Below is a small trained network, with its code and all its weights. Each question gives an input and a class and asks what happens when units are switched off, that is, made to give their printed mean instead of their output.

import numpy as np


def w(rows, s, z=0):
    codes = np.array(rows[::2]) - 128.0
    scale = np.full(codes.shape[1], s)
    scale[-1] = z or s
    return codes * scale


def f(y):
    return y / 2 * (1 + np.tanh(0.7978845608 * (y + 0.044715 * y**3)))


def log_softmax(a):
    a = a - a.max(-1, keepdims=True)
    return a - np.log(np.exp(a).sum(-1, keepdims=True))


def net(x, mask):
    res = np.array(x, float).reshape(1, 4) / 4 @ E
    y = f(res @ A[0][:, :-1].T + A[0][:, -1])
    res = res + np.where(mask, y, B[0][:, -1]) @ B[0][:, :-1]
    return log_softmax(res[-1] @ U[:, :-1].T + U[:, -1])


A, B = {}, {}
E = w([
[85,133,140,95,31,81,119,40],'x0',
[144,113,255,108,138,84,129,133],'x1',
[205,53,154,82,106,241,89,39],'x2',
[106,6,185,156,71,135,185,212],'x3',
],0.011)
A[0] = w([
[216,94,220,145,161,150,167,119,203],'n0',
[114,179,142,139,99,26,97,90,114],'n1',
[83,141,138,219,98,65,233,200,219],'n2',
[121,86,17,154,69,100,156,113,124],'n3',
[80,75,82,177,50,131,111,149,191],'n4',
[117,117,126,179,150,136,154,170,115],'n5',
[86,96,118,156,120,144,179,123,67],'n6',
[139,109,76,110,209,193,54,104,182],'n7',
[77,76,217,137,30,176,129,113,142],'n8',
[149,222,79,137,194,2,142,117,226],'n9',
[72,113,63,134,123,103,151,148,185],'n10',
[120,114,121,135,163,139,178,140,93],'n11',
[73,138,199,121,48,101,75,100,253],'n12',
],0.0098,0.0041)
B[0] = w([
[155,129,37,147,160,97,154,130,213],'n0',
[114,153,114,64,132,152,85,93,189],'n1',
[186,171,154,197,138,182,147,141,248],'n2',
[180,136,77,106,166,3,166,143,172],'n3',
[129,145,95,134,100,45,238,148,185],'n4',
[100,110,180,166,162,175,138,215,164],'n5',
[86,36,132,204,108,87,165,184,145],'n6',
[196,176,244,153,218,77,172,113,204],'n7',
[150,121,85,104,81,126,159,51,223],'n8',
[142,170,151,88,183,159,82,82,238],'n9',
[107,173,134,111,193,142,162,167,177],'n10',
[129,91,194,137,163,120,102,151,141],'n11',
[149,147,111,69,130,169,123,2,213],'n12',
],0.0094,0.015)
U = w([
[108,132,96,63,125,74,123,114,163],'0',
[92,87,158,191,140,153,104,218,87],'1',
[208,94,124,163,145,45,197,163,227],'2',
[168,61,119,99,3,151,154,84,21],'3',
[117,66,186,94,114,64,122,164,27],'4',
[200,143,182,135,178,154,123,121,245],'5',
[91,81,125,154,131,91,96,146,1],'6',
],0.011,0.0026)

Each question gives the input, the list of numbers given to net, and the class t.
The units are the neurons (one row each of A and B). Each row of codes is followed by its name. A weight is (code - 128) times the scale printed after its matrix; where a second scale follows, it is the last column's (A, B and U).
mask holds one flag per neuron, in row order. A switched-off neuron (its flag False) gives its mean, the last column of its row in B, instead of its output. The means were averaged over made-up inputs and are rounded, as every weight is.
A unit's drop is (log p(t) with every unit on - log p(t) with that unit switched off) / (log p(t) with every unit on - log p(t) with every unit switched off).
The circuit of an input: a set's keep is (log p(t) with only the set's units on - log p(t) with every unit switched off) / (log p(t) with every unit on - log p(t) with every unit switched off). Starting from the 12 units with the biggest drops (on a tie, the unit counted first), units are removed one at a time, each time the one whose removal leaves the highest keep (on an exact tie, the one counted first), for as long as the keep stays at least 0.8.
circuit, biggest first: the units of the circuit, biggest drop first
most important unit: the unit with the biggest drop
top k neurons: the k neurons with the biggest drops, biggest first
drop of u: that unit's drop, to one decimal
input [0,-4,-5,-2], class 5: most important unit : n9
input [2,0,-1,0], class 0: top 2 neurons : (n7 n2)
input [-2,6,8,2], class 3: circuit, biggest first : (n8 n9)
input [5,7,-5,8], class 3: circuit, biggest first : (n12 n8)
input [-3,-5,5,1], class 2: circuit, biggest first : (n9 n12)
input [7,8,-5,2], class 3: circuit, biggest first : (n8 n12)
input [-6,8,-8,4], class 5: top 2 neurons : (n2 n9)
input [5,7,-8,6], class 5: circuit, biggest first : (n2 n12)
input [-6,6,-2,4], class 1: circuit, biggest first : (n5 n7 n12)
input [6,-6,1,5], class 2: top 2 neurons : (n3 n4)
input [4,-6,2,-2], class 2: top 2 neurons : (n3 n9)
input [-5,1,-8,0], class 5: top 2 neurons : (n9 n2)
input [-5,5,4,6], class 2: top 2 neurons : (n0 n12)
input [-4,5,-8,6], class 1: most important unit : n5
input [-7,8,3,8], class 2: drop of n0 : 0.4
input [7,6,5,1], class 3: drop of n7 : 0.0
input [-6,8,-5,4], class 1: drop of n4 : 0.1
input [-5,4,5,-2], class 2: drop of n0 : 0.5
